Below are the code and all the weights of a small trained network. Each question names an input and a class and asks about switching units off, where a switched-off unit gives its printed mean instead of its output.

import numpy as np


def w(rows, s, z=0):
    codes = np.array(rows[::2]) - 128.0
    scale = np.full(codes.shape[1], s)
    scale[-1] = z or s
    return codes * scale


def f(y):
    return y / 2 * (1 + np.tanh(0.7978845608 * (y + 0.044715 * y**3)))


def log_softmax(a):
    a = a - a.max(-1, keepdims=True)
    return a - np.log(np.exp(a).sum(-1, keepdims=True))


def net(x, mask):
    res = np.array(x, float).reshape(1, 4) / 4 @ E
    y = f(res @ A[0][:, :-1].T + A[0][:, -1])
    res = res + np.where(mask, y, B[0][:, -1]) @ B[0][:, :-1]
    return log_softmax(res[-1] @ U[:, :-1].T + U[:, -1])


A, B = {}, {}
E = w([
[209,161,119,197,47],'x0',
[81,124,176,254,8],'x1',
[3,169,215,22,17],'x2',
[94,1,7,72,73],'x3',
],0.008)
A[0] = w([
[83,103,232,145,66,145],'neuron 1',
[173,100,142,149,137,128],'neuron 2',
[49,74,30,101,173,190],'neuron 3',
[80,130,143,22,198,254],'neuron 4',
[112,223,216,30,179,191],'neuron 5',
[251,100,2,157,140,213],'neuron 6',
[149,20,96,141,176,153],'neuron 7',
[118,149,246,139,56,228],'neuron 8',
[118,172,195,198,26,215],'neuron 9',
[114,121,50,125,94,120],'neuron 10',
[175,132,86,173,124,213],'neuron 11',
[125,149,180,101,118,174],'neuron 12',
],0.0091,0.0036)
B[0] = w([
[157,107,166,151,122,208],'neuron 1',
[118,145,127,123,86,148],'neuron 2',
[86,68,114,107,221,212],'neuron 3',
[149,141,176,65,185,230],'neuron 4',
[198,165,164,53,27,229],'neuron 5',
[49,207,7,185,155,249],'neuron 6',
[101,132,60,130,171,191],'neuron 7',
[121,129,196,198,14,230],'neuron 8',
[59,35,194,254,92,239],'neuron 9',
[108,139,128,148,185,158],'neuron 10',
[85,120,89,184,32,185],'neuron 11',
[155,111,160,109,10,164],'neuron 12',
],0.0097,0.012)
U = w([
[171,195,178,21,78,174],'0',
[80,180,9,176,125,95],'1',
[86,42,138,64,181,2],'2',
[82,44,234,236,60,134],'3',
],0.011,0.00054)

Each question gives the input, the list of numbers given to net, and the class t.
The units are the neurons (one row each of A and B). Each row of codes is followed by its name. A weight is (code - 128) times the scale printed after its matrix; where a second scale follows, it is the last column's (A, B and U).
mask holds one flag per neuron, in row order. A switched-off neuron (its flag False) gives its mean, the last column of its row in B, instead of its output. The means were averaged over made-up inputs and are rounded, as every weight is.
A unit's drop is (log p(t) with every unit on - log p(t) with that unit switched off) / (log p(t) with every unit on - log p(t) with every unit switched off).
The circuit of an input: a set's keep is (log p(t) with only the set's units on - log p(t) with every unit switched off) / (log p(t) with every unit on - log p(t) with every unit switched off). Starting from all 12 units, units are removed one at a time, each time the one whose removal leaves the highest keep (on an exact tie, the one counted first), for as long as the keep stays at least 0.8.
units of the circuit, in order: the units of the circuit, biggest drop first
top k neurons: the k neurons with the biggest drops, biggest first
drop when u is switched off: that unit's drop, to one decimal
input [6,0,0,2], class 1: units of the circuit, in order => (neuron 8; neuron 6)
input [-5,-8,-1,-1], class 0: top 2 neurons => (neuron 5; neuron 9)
input [-8,-2,-5,-4], class 2: units of the circuit, in order => (neuron 8)
input [-1,2,-6,-7], class 1: units of the circuit, in order => (neuron 8; neuron 9)
input [-2,2,-3,-2], class 1: top 3 neurons => (neuron 9; neuron 8; neuron 1)
input [3,-4,8,-6], class 0: top 3 neurons => (neuron 5; neuron 4; neuron 11)
input [-7,-1,4,3], class 2: top 2 neurons => (neuron 3; neuron 8)
input [-7,3,8,8], class 2: drop when neuron 3 is switched off => 0.1
input [1,-3,8,7], class 2: drop when neuron 3 is switched off => 0.5
input [2,-4,4,4], class 2: drop when neuron 5 is switched off => 0.2
input [1,0,-6,-7], class 1: drop when neuron 8 is switched off => 0.0
